Below is a small trained network, with its code and all its weights. Each question gives an input and a target symbol and asks what happens when units are switched off, that is, made to give their printed mean instead of their output.

import numpy as np


def w(rows, s, z=0):
    codes = np.array(rows[::2]) - 128.0
    scale = np.full(codes.shape[1], s)
    scale[-1] = z or s
    return codes * scale


def f(y):
    return np.maximum(y, 0)


def softmax(a):
    e = np.exp(a - a.max(-1, keepdims=True))
    return e / e.sum(-1, keepdims=True)


def log_softmax(a):
    a = a - a.max(-1, keepdims=True)
    return a - np.log(np.exp(a).sum(-1, keepdims=True))


def net(x, mask):
    ids = ['Γβθμτω'.index(c) for c in x.split()]
    T = len(ids)
    res = E[ids] + P[:T]
    r = res
    for j in range(3):
        rows = slice(3 * j, 3 * j + 3)
        q, k, v = (r @ M[0][rows].T for M in (Q, K, V))
        z = softmax(np.where(np.tri(T) > 0, q @ k.T / 3**0.5, -1e9)) @ v
        o = O[0][rows]
        res = res + np.where(mask[j], z, o[:, -1]) @ o[:, :-1]
    y = f(res @ A[0][:, :-1].T + A[0][:, -1])
    res = res + np.where(mask[3:15], y, B[0][:, -1]) @ B[0][:, :-1]
    return log_softmax(res[-1] @ U[:, :-1].T + U[:, -1])


Q, K, V, O, A, B = {}, {}, {}, {}, {}, {}
E = w([
[83,80,195],'Γ',
[78,170,91],'β',
[115,8,211],'θ',
[152,56,136],'μ',
[172,123,132],'τ',
[85,199,139],'ω',
],0.015)
P = w([
[199,211,170],'0',
[171,161,48],'1',
[68,162,210],'2',
[164,162,18],'3',
[190,166,159],'4',
[221,100,8],'5',
],0.011)
Q[0] = w([
[231,155,151],'h1',
[188,119,72],'h1',
[163,94,68],'h1',
[187,122,188],'h2',
[159,149,165],'h2',
[197,137,181],'h2',
[144,97,195],'h3',
[247,133,104],'h3',
[193,125,150],'h3',
],0.011)
K[0] = w([
[84,44,139],'h1',
[8,50,80],'h1',
[104,151,6],'h1',
[29,94,162],'h2',
[89,254,221],'h2',
[58,139,181],'h2',
[115,189,235],'h3',
[189,122,74],'h3',
[109,148,61],'h3',
],0.0089)
V[0] = w([
[86,208,128],'h1',
[59,128,185],'h1',
[122,4,231],'h1',
[145,47,100],'h2',
[45,165,191],'h2',
[151,100,206],'h2',
[130,184,189],'h3',
[179,159,102],'h3',
[251,101,116],'h3',
],0.012)
O[0] = w([
[238,73,50,138],'h1',
[243,221,47,54],'h1',
[48,234,104,42],'h1',
[125,147,135,58],'h2',
[136,113,57,137],'h2',
[64,254,91,195],'h2',
[137,119,153,184],'h3',
[141,82,165,212],'h3',
[16,152,134,252],'h3',
],0.0062,0.0032)
A[0] = w([
[75,114,121,11],'n1',
[39,86,94,3],'n2',
[65,129,44,150],'n3',
[163,20,150,34],'n4',
[101,154,153,54],'n5',
[213,74,94,42],'n6',
[249,147,99,134],'n7',
[147,129,96,16],'n8',
[109,90,150,51],'n9',
[84,254,42,45],'n10',
[82,68,89,45],'n11',
[53,100,169,122],'n12',
],0.0089,0.0045)
B[0] = w([
[125,112,156,139],'n1',
[60,145,157,155],'n2',
[233,41,155,181],'n3',
[76,141,43,255],'n4',
[209,214,125,158],'n5',
[172,191,185,252],'n6',
[112,96,200,247],'n7',
[128,208,62,131],'n8',
[149,134,54,143],'n9',
[229,118,164,234],'n10',
[84,255,123,159],'n11',
[195,217,73,214],'n12',
],0.0056)
U = w([
[186,156,66,111],'Γ',
[182,63,227,99],'β',
[210,177,99,8],'θ',
[81,139,190,213],'μ',
[122,92,254,122],'τ',
[204,54,62,255],'ω',
],0.0078,0.0041)

Each question gives the input, a string of symbols that net reads in full, and the target symbol t.
The units are the heads (3 rows each of Q, K, V and O) and the neurons (one row each of A and B). Each row of codes is followed by its name. A weight is (code - 128) times the scale printed after its matrix; where a second scale follows, it is the last column's (O, A, B and U).
mask holds one flag per unit, heads first, then neurons. A switched-off unit (its flag False) gives its mean, the last column of its rows in O or B, instead of its output. The means were averaged over made-up inputs and are rounded, as every weight is.
A unit's drop is (log p(t) with every unit on - log p(t) with that unit switched off) / (log p(t) with every unit on - log p(t) with every unit switched off).
The circuit of an input: a set's keep is (log p(t) with only the set's units on - log p(t) with every unit switched off) / (log p(t) with every unit on - log p(t) with every unit switched off). Starting from the 12 units with the biggest drops (on a tie, the unit counted first), units are removed one at a time, each time the one whose removal leaves the highest keep (on an exact tie, the one counted first), for as long as the keep stays at least 0.8.
units of the circuit, in order: the units of the circuit, biggest drop first
top k neurons: the k neurons with the biggest drops, biggest first
heads that matter: for each layer, one digit per head in row order, 1 if its drop is at least 0.15 and else 0, layers parted by /
drop when u is switched off: that unit's drop, to one decimal
input β μ β, target β: units of the circuit, in order : [h1; h2]
input ω θ θ, target ω: top neuron : [n4]
input β β μ ω, target ω: heads that matter : 110
input β β ω, target β: units of the circuit, in order : [n7; h3; h1]
input β ω θ ω, target ω: units of the circuit, in order : [h2; h1]
input ω μ μ, target ω: heads that matter : 100
input θ μ β, target θ: top 2 neurons : [n10; n5]
input β β θ β, target ω: heads that matter : 100
input β θ θ ω τ, target θ: units of the circuit, in order : [h1; n10]
input θ μ τ, target θ: units of the circuit, in order : [h1; n10; h2; n5]
input τ Γ θ β μ, target θ: top 2 neurons : [n10; n7]
input θ θ μ, target θ: drop when h1 is switched off : 0.6
input μ μ θ, target μ: drop when h1 is switched off : 0.3
input ω β μ, target ω: units of the circuit, in order : [h1]
input θ β θ, target θ: drop when h1 is switched off : 0.4
